Here is a tiny trained network, its code and every weight. The questions are about switching its units off for an input and a target symbol, where a switched-off unit gives its printed mean instead of its output.

import numpy as np


def w(rows, s, z=0):
    codes = np.array(rows[::2]) - 128.0
    scale = np.full(codes.shape[1], s)
    scale[-1] = z or s
    return codes * scale


def f(y):
    return np.maximum(y, 0)


def softmax(a):
    e = np.exp(a - a.max(-1, keepdims=True))
    return e / e.sum(-1, keepdims=True)


def log_softmax(a):
    a = a - a.max(-1, keepdims=True)
    return a - np.log(np.exp(a).sum(-1, keepdims=True))


def net(x, mask):
    ids = ['ΔΠΦεζηθλτω'.index(c) for c in x.split()]
    T = len(ids)
    res = E[ids] + P[:T]
    r = res
    for j in range(3):
        rows = slice(4 * j, 4 * j + 4)
        q, k, v = (r @ M[0][rows].T for M in (Q, K, V))
        z = softmax(np.where(np.tri(T) > 0, q @ k.T / 4**0.5, -1e9)) @ v
        o = O[0][rows]
        res = res + np.where(mask[j], z, o[:, -1]) @ o[:, :-1]
    y = f(res @ A[0][:, :-1].T + A[0][:, -1])
    res = res + np.where(mask[3:15], y, B[0][:, -1]) @ B[0][:, :-1]
    return log_softmax(res[-1] @ U[:, :-1].T + U[:, -1])


Q, K, V, O, A, B = {}, {}, {}, {}, {}, {}
E = w([
[139,21,104,139],'Δ',
[170,94,2,90],'Π',
[174,73,224,163],'Φ',
[50,178,124,178],'ε',
[218,80,152,98],'ζ',
[121,214,101,87],'η',
[78,106,60,153],'θ',
[206,183,97,75],'λ',
[99,16,195,229],'τ',
[148,183,211,150],'ω',
],0.0098)
P = w([
[183,154,89,237],'0',
[107,199,133,86],'1',
[164,15,75,157],'2',
[79,166,158,60],'3',
[165,2,83,159],'4',
[58,135,173,38],'5',
],0.012)
Q[0] = w([
[108,108,177,101],'h1',
[143,89,99,109],'h1',
[152,141,62,140],'h1',
[164,88,141,113],'h1',
[249,109,29,203],'h2',
[146,140,135,139],'h2',
[190,71,73,146],'h2',
[96,203,143,18],'h2',
[80,129,222,99],'h3',
[87,185,175,6],'h3',
[191,115,125,164],'h3',
[231,85,118,206],'h3',
],0.014)
K[0] = w([
[94,109,182,46],'h1',
[134,150,162,163],'h1',
[167,147,107,207],'h1',
[72,171,140,136],'h1',
[223,175,56,210],'h2',
[142,138,134,130],'h2',
[203,128,105,226],'h2',
[133,95,135,45],'h2',
[96,78,235,77],'h3',
[111,103,153,1],'h3',
[233,140,124,205],'h3',
[226,165,129,251],'h3',
],0.011)
V[0] = w([
[169,164,159,108],'h1',
[64,123,112,143],'h1',
[163,101,117,150],'h1',
[173,121,122,160],'h1',
[193,5,62,114],'h2',
[212,178,163,43],'h2',
[58,110,142,227],'h2',
[79,104,100,250],'h2',
[186,125,254,144],'h3',
[167,107,170,82],'h3',
[218,67,198,154],'h3',
[47,219,217,161],'h3',
],0.0098)
O[0] = w([
[90,111,129,135,132],'h1',
[158,147,106,121,98],'h1',
[136,131,174,131,191],'h1',
[121,136,167,129,220],'h1',
[227,137,85,155,69],'h2',
[183,102,197,40,96],'h2',
[71,134,113,189,197],'h2',
[91,138,95,202,251],'h2',
[131,119,242,170,128],'h3',
[169,127,175,108,61],'h3',
[199,108,207,219,128],'h3',
[1,130,179,129,167],'h3',
],0.0088,0.003)
A[0] = w([
[92,208,208,47,155],'n1',
[195,98,149,127,213],'n2',
[146,175,193,122,254],'n3',
[119,112,170,189,133],'n4',
[43,123,234,127,90],'n5',
[124,2,121,216,111],'n6',
[109,132,79,228,133],'n7',
[105,29,120,103,166],'n8',
[19,138,100,96,76],'n9',
[136,234,138,141,138],'n10',
[125,146,112,49,129],'n11',
[54,144,109,104,78],'n12',
],0.0086,0.011)
B[0] = w([
[247,91,99,217,242],'n1',
[46,72,190,206,203],'n2',
[74,56,33,109,223],'n3',
[68,143,136,46,193],'n4',
[122,251,105,199,223],'n5',
[157,215,173,111,245],'n6',
[167,127,155,1,247],'n7',
[84,158,19,153,188],'n8',
[140,77,215,91,200],'n9',
[125,59,79,155,146],'n10',
[155,192,123,96,185],'n11',
[171,96,239,81,172],'n12',
],0.0074,0.014)
U = w([
[213,232,148,191,90],'Δ',
[56,69,161,9,145],'Π',
[197,225,194,54,3],'Φ',
[114,237,23,82,136],'ε',
[170,2,196,160,92],'ζ',
[9,202,98,154,152],'η',
[60,58,71,230,217],'θ',
[109,123,236,123,92],'λ',
[223,123,74,146,94],'τ',
[13,46,26,135,252],'ω',
],0.0056,0.0042)

Each question gives the input, a string of symbols that net reads in full, and the target symbol t.
The units are the heads (4 rows each of Q, K, V and O) and the neurons (one row each of A and B). Each row of codes is followed by its name. A weight is (code - 128) times the scale printed after its matrix; where a second scale follows, it is the last column's (O, A, B and U).
mask holds one flag per unit, heads first, then neurons. A switched-off unit (its flag False) gives its mean, the last column of its rows in O or B, instead of its output. The means were averaged over made-up inputs and are rounded, as every weight is.
A unit's drop is (log p(t) with every unit on - log p(t) with that unit switched off) / (log p(t) with every unit on - log p(t) with every unit switched off).
The circuit of an input: a set's keep is (log p(t) with only the set's units on - log p(t) with every unit switched off) / (log p(t) with every unit on - log p(t) with every unit switched off). Starting from the 12 units with the biggest drops (on a tie, the unit counted first), units are removed one at a time, each time the one whose removal leaves the highest keep (on an exact tie, the one counted first), for as long as the keep stays at least 0.8.
units of the circuit, in order: the units of the circuit, biggest drop first
unit that matters most: the unit with the biggest drop
k most important neurons: the k neurons with the biggest drops, biggest first
which heads matter: for each layer, one digit per head in row order, 1 if its drop is at least 0.15 and else 0, layers parted by /
input η ω ω Π ω, target ω: unit that matters most	n5
input θ ε ζ, target ε: units of the circuit, in order	h2; h3; n7; n6
input θ τ η, target ε: units of the circuit, in order	h2; n7; h3
input ζ Φ ζ η ω, target ζ: 2 most important neurons	n2; n5
input θ ω θ ε λ Π, target ε: which heads matter	011
input Φ ζ θ ε τ θ, target Π: units of the circuit, in order	h3; n9
input Δ λ ε ζ θ, target Δ: which heads matter	011
input Φ Π ω ε Φ, target λ: units of the circuit, in order	h3; n6; n1
input λ θ η, target θ: which heads matter	011
input Δ Π Φ, target Δ: units of the circuit, in order	h2; n6
input τ λ ε, target Φ: 3 most important neurons	n7; n6; n3
input η λ Π τ, target η: units of the circuit, in order	n5; h3; h2
input Δ θ ζ, target Δ: units of the circuit, in order	h2; n6
input Π Π θ, target τ: units of the circuit, in order	h3
input λ θ η η, target Φ: units of the circuit, in order	h2; n11
input τ Π ω Π η, target Φ: 3 most important neurons	n7; n6; n3
input τ ω ζ, target Φ: 2 most important neurons	n7; n6
input ε Π Π, target Π: 2 most important neurons	n7; n9
input ω ω Π, target η: 2 most important neurons	n1; n6
input ω Δ θ Δ ω, target η: 2 most important neurons	n1; n5
input λ Π Δ Δ ζ, target θ: 4 most important neurons	n7; n2; n8; n9
